Where the symbols take the elements:
from | ke vu
SB | QL NL
QD | GD PQ
LL | PC NM
LM | BS MG
ZR | GL ZP
PQ | RZ QD
GL | MH DH
MR | QD RZ
TN | MG BS
ZD | CT HT
CN | NM PC
FM | RG SJ
QL | ZR NH
GD | PP NJ
MC | HQ RH
SJ | CF FM
TT | SJ RG
ZJ | TT FH
HC | HM ZB
BM | DH MH
HZ | ZJ SZ
HQ | FM CF
HT | TN ZD
NM | RN LL
MG | MR LM
BF | HT CT
HM | TJ TP
CF | RH HQ
CT | BM BF
PP | LL RN
RG | FH TT
QS | TP TJ
RZ | LM MR
BS | ZD TN
TL | HZ DJ
TP | ZB HM
DJ | HC TL
SZ | DJ HZ
MH | BF BM
NH | NL QL
NJ | PQ GD
TJ | SB QS
FH | SZ ZJ
RH | CN MC
DH | ZP GL
ZP | NH ZR
PC | MC CN
NL | QS SB
RN | NJ PP
ZB | TL HC

In the rows, zero is written as 498.

The rows follow the links: the fewer symbols apart two elements are, the more alike their rows tend to be.

Name the element of each row.
496	548	381	193	490	133	448	527	497	918	661	674	617	646	578	238	628	570	605	521	567	595	204	492	507	836	431	537	513	652	384	571	304	420	386	603	343	383	511	214	912	485	570	340	188: ZR
376	592	614	156	551	203	626	546	559	845	537	331	675	410	644	311	523	582	637	486	711	425	247	670	607	910	535	570	627	715	322	405	343	706	320	563	355	576	602	253	842	521	577	310	311: LM
195	323	466	122	461	471	741	474	283	499	713	511	486	497	393	184	709	803	329	544	630	503	504	871	266	495	526	436	704	699	641	484	402	822	653	633	486	503	710	312	563	330	416	322	506: TJ
611	401	386	339	416	802	398	363	478	150	666	642	518	609	247	347	538	831	190	502	513	575	744	370	444	46	428	417	388	573	745	562	622	336	696	623	587	416	416	491	162	473	363	390	755: CN
784	445	476	607	643	675	292	758	364	341	294	581	374	551	780	498	370	505	803	545	449	525	577	153	342	275	479	633	256	476	191	549	736	188	693	378	337	475	244	360	311	390	730	536	605: DH
698	284	534	589	376	341	337	373	356	674	610	460	326	449	151	515	259	358	215	517	498	505	374	155	336	670	551	360	264	480	850	491	285	249	626	559	692	546	268	749	632	379	320	506	405: SJ
210	374	466	819	525	392	660	595	346	655	283	521	204	533	587	739	686	160	598	527	292	517	375	841	320	632	490	549	723	286	422	509	450	777	628	289	558	504	709	734	574	322	557	687	408: PP
334	346	603	285	401	804	642	346	413	164	693	333	511	367	268	317	526	796	265	521	687	420	753	651	391	243	568	372	569	598	736	431	641	697	718	646	611	600	619	471	154	445	360	365	723: HC
667	484	430	645	592	708	323	650	362	199	319	612	403	613	757	612	451	544	765	504	363	574	757	301	413	127	467	601	366	426	226	561	798	294	658	385	423	443	360	456	166	420	678	581	686: ZP
222	360	575	148	383	713	676	454	368	279	710	365	520	388	292	305	649	803	308	498	676	455	650	823	375	367	533	416	667	690	684	468	571	787	721	718	521	465	695	415	339	347	377	347	609: HM
444	440	395	756	476	192	477	482	457	861	370	667	291	666	439	713	599	64	411	506	309	591	227	606	454	790	442	469	552	316	582	597	254	487	384	359	624	446	494	719	841	455	450	690	261: PC
646	689	572	532	614	777	483	640	627	197	342	343	549	381	753	546	324	616	835	461	547	457	712	325	619	278	589	614	388	505	163	453	845	407	497	405	291	567	375	322	187	586	648	500	695: TN

Each walk starts at a row. The symbols on each line, taken left to right, move it on to the next element.
Answer with the element's row; about right is enough.
772	311	456	548	371	524	270	330	301	447	685	545	393	501	143	404	289	571	147	560	482	502	561	125	318	421	453	311	276	540	873	497	384	195	689	611	698	480	292	679	429	314	279	530	523
ke ke ke
447	443	388	289	410	820	493	380	493	105	685	661	654	634	310	358	565	843	332	482	531	625	754	512	514	52	395	391	515	598	721	552	691	442	648	647	561	454	479	473	157	538	384	393	782
vu ke ke vu
740	300	435	417	398	708	316	389	360	239	701	593	437	598	198	358	421	715	165	509	534	532	663	193	332	187	486	332	301	560	808	595	535	239	748	603	663	445	306	587	246	398	284	437	666
736	531	412	743	407	380	320	315	617	660	520	559	505	551	241	714	325	245	246	422	375	563	368	146	673	631	437	359	298	359	751	522	261	204	290	509	700	474	313	807	651	620	357	622	394
ke vu vu
784	552	502	715	351	527	293	251	673	414	577	477	560	472	181	626	273	460	200	419	482	490	559	139	697	466	509	367	285	425	840	496	388	207	379	551	710	523	257	773	430	665	245	520	563
vu ke ke vu
638	510	388	818	386	257	360	388	639	822	500	637	480	641	300	734	451	197	292	484	275	555	290	291	602	722	431	414	352	357	691	546	194	267	307	425	632	454	384	787	781	600	400	632	298
213	632	492	77	505	503	703	469	683	514	710	501	765	496	475	253	700	807	482	455	657	499	506	863	683	490	494	496	708	738	501	508	534	834	368	668	392	480	694	222	512	675	490	281	529
vu vu vu
316	503	608	659	595	755	666	641	347	238	298	376	296	341	693	658	586	447	738	535	417	419	714	760	361	280	535	600	647	316	262	457	757	760	747	381	437	548	666	506	185	398	650	650	687
vu ke
285	599	531	140	486	323	695	513	663	696	615	432	766	438	611	257	572	662	562	479	687	429	354	781	643	748	517	520	668	727	406	412	402	776	286	592	399	534	663	172	756	644	586	323	386
222	388	535	787	557	593	694	633	294	348	230	456	260	468	648	688	672	300	703	586	378	464	569	862	309	443	534	592	678	286	318	482	659	821	728	324	441	480	707	643	338	325	646	687	579
vu ke ke vu
431	506	618	710	566	843	617	627	422	108	340	329	426	383	724	629	498	547	773	509	496	433	789	573	476	237	589	642	569	382	249	412	867	643	635	371	410	611	603	510	134	463	638	575	749
ke ke vu
255	583	442	123	444	677	608	402	633	301	710	557	754	574	428	232	688	892	427	446	602	549	658	809	637	249	482	459	704	694	618	564	584	709	438	663	475	423	721	310	321	585	405	303	619
655	581	361	214	568	207	342	551	594	899	551	668	659	634	677	319	518	587	673	462	560	542	254	342	571	769	458	590	423	681	292	510	280	299	314	552	329	444	400	217	880	608	619	320	241
ke vu vu
730	632	404	309	604	261	331	643	692	726	554	632	669	576	732	286	356	545	750	468	542	587	295	186	645	689	440	620	316	667	201	524	401	211	286	518	269	476	343	171	793	629	689	369	320
ke ke ke vu
488	562	561	279	550	128	543	616	482	892	517	334	552	388	659	357	399	465	672	493	705	355	199	499	513	954	611	598	509	648	294	457	297	555	367	577	326	562	470	254	871	515	618	350	249
520	490	358	778	430	170	388	436	513	885	439	667	392	659	380	696	541	109	396	468	325	565	235	446	490	768	419	448	448	309	616	575	200	376	315	385	654	427	436	730	859	516	448	668	293
ke ke ke vu
665	318	566	691	358	220	475	377	427	762	552	366	363	375	222	589	288	256	234	500	514	443	273	329	405	859	528	369	418	447	790	395	204	364	474	526	700	549	371	758	786	413	356	595	312
vu ke ke vu
418	496	532	708	433	245	563	392	557	891	455	376	423	373	378	696	453	155	345	466	469	410	237	605	560	911	555	422	538	329	643	464	166	640	341	469	663	545	549	758	794	548	383	613	257
223	667	456	837	511	570	692	479	669	375	271	587	459	543	528	802	721	223	539	416	309	528	583	929	689	362	464	531	741	260	412	540	613	769	379	310	563	446	734	734	304	617	496	704	591
vu ke ke
243	377	418	74	466	307	622	537	369	718	733	600	526	553	423	198	704	686	441	516	643	511	313	835	307	650	479	480	666	728	545	539	335	744	562	666	448	458	674	291	736	399	456	264	351
vu vu ke
320	407	408	139	538	213	548	518	410	839	682	654	544	630	571	210	688	612	521	533	567	570	231	721	445	787	412	528	574	694	471	533	240	566	480	604	365	407	614	258	880	404	512	289	248
338	483	400	167	459	790	569	428	539	104	695	657	646	588	396	292	654	897	349	479	551	505	750	693	585	76	453	451	603	683	630	561	635	601	513	623	482	391	632	376	193	535	402	349	728
vu vu vu ke
342	461	403	807	550	267	564	538	384	781	377	661	263	599	501	730	692	71	428	571	273	546	303	764	411	723	453	510	665	253	458	578	280	653	538	374	593	456	600	771	792	358	503	691	277
788	731	544	502	578	638	339	666	668	333	393	391	655	423	771	466	304	621	807	429	547	457	650	150	634	382	494	636	310	536	178	476	738	233	394	443	270	552	285	207	362	652	701	432	578
vu ke vu
824	716	520	406	566	492	253	606	702	531	453	580	673	543	768	391	295	641	818	447	564	486	446	138	660	533	512	681	309	620	187	494	577	187	321	515	298	480	247	175	592	657	734	402	418
vu ke vu vu
787	441	468	562	625	449	275	745	332	508	401	448	352	454	854	430	290	493	845	574	553	452	460	85	332	607	501	688	267	523	99	474	597	243	649	424	259	551	314	340	557	345	718	459	431
468	414	608	333	433	849	546	348	476	101	638	291	580	386	256	406	432	768	208	519	608	430	777	553	488	188	552	393	506	609	762	419	623	590	663	556	624	579	498	544	100	492	338	428	718
ke ke vu ke
194	666	535	792	486	418	741	445	699	610	322	482	467	486	468	858	645	127	457	433	330	469	403	870	674	609	519	470	736	270	524	463	413	777	299	361	617	549	707	775	562	641	485	673	405
ke vu vu
273	512	541	737	448	247	676	375	607	800	408	392	479	431	400	779	581	113	385	446	379	404	313	730	583	811	549	424	661	306	608	457	252	722	286	379	613	570	639	793	762	624	422	673	314
